Below are the code and all the weights of a small trained network. Each question names an input and a class and asks about switching units off, where a switched-off unit gives its printed mean instead of its output.

import numpy as np


def w(rows, s, z=0):
    codes = np.array(rows[::2]) - 128.0
    scale = np.full(codes.shape[1], s)
    scale[-1] = z or s
    return codes * scale


def norm(h):
    return h / np.sqrt((h * h).mean(-1, keepdims=True) + 1e-5)


def f(y):
    return np.maximum(y, 0)


def log_softmax(a):
    a = a - a.max(-1, keepdims=True)
    return a - np.log(np.exp(a).sum(-1, keepdims=True))


def net(x, mask):
    res = np.array(x, float).reshape(1, 7) / 4 @ E
    u = 0
    for l in range(2):
        y = f(norm(res) @ A[l][:, :-1].T + A[l][:, -1])
        res = res + np.where(mask[u : u + 10], y, B[l][:, -1]) @ B[l][:, :-1]
        u += 10
    return log_softmax(norm(res)[-1] @ U[:, :-1].T + U[:, -1])


A, B = {}, {}
E = w([
[127,127,129,128,129,127],'x0',
[229,214,117,6,127,110],'x1',
[44,210,49,108,197,136],'x2',
[31,103,240,15,130,177],'x3',
[129,128,130,127,128,128],'x4',
[127,133,85,88,2,126],'x5',
[91,179,177,145,91,43],'x6',
],0.0041)
A[0] = w([
[99,201,135,154,254,139,126],'0.n0',
[66,206,145,165,102,67,33],'0.n1',
[173,82,182,141,211,86,55],'0.n2',
[137,106,65,115,186,233,121],'0.n3',
[152,168,181,163,198,168,10],'0.n4',
[178,51,155,111,95,103,2],'0.n5',
[148,164,138,97,133,134,19],'0.n6',
[39,49,98,157,83,125,253],'0.n7',
[68,173,51,108,68,160,148],'0.n8',
[98,217,188,158,154,55,167],'0.n9',
],0.0097,0.0028)
B[0] = w([
[57,180,146,159,68,142,231],'0.n0',
[115,48,128,118,107,120,181],'0.n1',
[163,167,129,114,57,161,195],'0.n2',
[113,27,149,82,47,36,215],'0.n3',
[160,161,93,115,63,192,168],'0.n4',
[136,158,255,127,60,99,175],'0.n5',
[157,161,96,60,136,110,150],'0.n6',
[144,137,124,122,170,176,255],'0.n7',
[62,179,172,169,72,144,209],'0.n8',
[149,44,106,76,81,108,214],'0.n9',
],0.0091,0.0059)
A[1] = w([
[221,60,237,105,147,127,146],'1.n0',
[98,53,153,174,182,109,150],'1.n1',
[75,89,183,229,77,163,236],'1.n2',
[73,88,251,5,92,210,80],'1.n3',
[143,109,164,61,85,12,168],'1.n4',
[175,146,222,177,45,181,133],'1.n5',
[213,147,227,173,167,139,79],'1.n6',
[189,234,108,2,150,45,135],'1.n7',
[205,129,56,251,40,68,194],'1.n8',
[152,74,223,176,88,137,5],'1.n9',
],0.008,0.0027)
B[1] = w([
[14,137,147,123,128,87,183],'1.n0',
[182,107,131,77,158,221,143],'1.n1',
[193,156,138,50,145,154,223],'1.n2',
[179,139,113,224,164,48,245],'1.n3',
[116,85,85,132,171,203,198],'1.n4',
[141,184,17,155,132,147,215],'1.n5',
[1,97,223,125,146,177,151],'1.n6',
[143,108,171,113,161,200,168],'1.n7',
[119,134,171,157,171,66,199],'1.n8',
[114,97,95,65,76,142,174],'1.n9',
],0.0093,0.012)
U = w([
[49,135,160,129,86,131,128],'0',
[167,168,76,157,96,140,97],'1',
[143,7,91,98,122,89,88],'2',
[123,112,94,144,159,132,255],'3',
[152,117,119,98,205,193,99],'4',
[134,126,133,172,213,43,77],'5',
],0.016,0.0078)

Each question gives the input, the list of numbers given to net, and the class t.
The units are the neurons (one row each of A and B). Each row of codes is followed by its name. A weight is (code - 128) times the scale printed after its matrix; where a second scale follows, it is the last column's (A, B and U).
mask holds one flag per neuron, layer by layer. A switched-off neuron (its flag False) gives its mean, the last column of its row in B, instead of its output. The means were averaged over made-up inputs and are rounded, as every weight is.
A unit's drop is (log p(t) with every unit on - log p(t) with that unit switched off) / (log p(t) with every unit on - log p(t) with every unit switched off).
The circuit of an input: a set's keep is (log p(t) with only the set's units on - log p(t) with every unit switched off) / (log p(t) with every unit on - log p(t) with every unit switched off). Starting from the 12 units with the biggest drops (on a tie, the unit counted first), units are removed one at a time, each time the one whose removal leaves the highest keep (on an exact tie, the one counted first), for as long as the keep stays at least 0.8.
circuit, biggest first: the units of the circuit, biggest drop first
top k neurons: the k neurons with the biggest drops, biggest first
top k neurons in layer l: the k neurons of layer l with the biggest drops, biggest first
input [5,7,5,2,3,5,-2], class 4: circuit, biggest first -> (1.n7)
input [0,-2,6,-6,4,-8,5], class 1: top 3 neurons -> (0.n0, 1.n0, 0.n4)
input [-2,-8,-4,6,-3,3,6], class 4: top 4 neurons in layer 1 -> (1.n1, 1.n2, 1.n8, 1.n9)
input [4,4,-8,-3,-5,8,0], class 0: top 3 neurons -> (0.n5, 1.n0, 1.n6)
input [-3,-8,4,6,-7,-5,-4], class 4: top 4 neurons in layer 1 -> (1.n2, 1.n1, 1.n8, 1.n5)
input [1,1,-5,-4,-7,-5,5], class 0: top 3 neurons -> (1.n0, 1.n3, 0.n3)
input [-8,-6,8,-2,8,-3,-6], class 0: circuit, biggest first -> (0.n0, 0.n3)
input [-2,-1,-6,-8,3,4,1], class 5: top 2 neurons -> (1.n8, 0.n0)
input [8,6,-8,7,3,4,-2], class 0: top 2 neurons -> (0.n5, 1.n0)
input [-2,-4,1,-8,-4,4,7], class 5: top 3 neurons in layer 0 -> (0.n3, 0.n5, 0.n7)
input [-1,-8,6,6,2,-5,7], class 4: top 4 neurons in layer 1 -> (1.n1, 1.n2, 1.n0, 1.n8)
input [4,8,1,3,-8,-4,7], class 4: top 2 neurons -> (1.n7, 0.n3)
input [4,3,-2,-5,-7,1,6], class 2: top 2 neurons -> (0.n9, 1.n3)
input [-7,-4,2,0,5,2,-7], class 2: circuit, biggest first -> (0.n3)
input [2,0,-5,-2,-8,-6,-5], class 1: top 3 neurons in layer 0 -> (0.n2, 0.n4, 0.n9)
input [0,6,-2,-6,5,-3,-3], class 4: top 2 neurons in layer 0 -> (0.n8, 0.n1)
input [-8,5,8,-2,-3,4,-5], class 0: circuit, biggest first -> (0.n8, 0.n3)
input [6,6,2,6,-8,-5,-4], class 3: top 2 neurons -> (1.n3, 1.n8)
input [5,5,6,8,6,0,8], class 2: circuit, biggest first -> (0.n9, 0.n1)
input [-5,-1,4,-8,-4,2,0], class 5: circuit, biggest first -> (1.n8)
input [-5,-3,0,-7,-3,5,2], class 5: top 4 neurons -> (1.n8, 0.n0, 0.n5, 0.n2)
input [4,-4,3,-5,5,-6,-1], class 1: circuit, biggest first -> (0.n0, 1.n0, 1.n2)
input [6,8,-5,-8,5,-3,5], class 4: top 4 neurons -> (1.n7, 1.n3, 1.n4, 0.n3)
input [8,-4,8,0,-7,1,-3], class 0: top 2 neurons -> (0.n3, 1.n5)
input [-5,4,8,6,-4,-2,-5], class 0: top 2 neurons -> (0.n0, 1.n5)
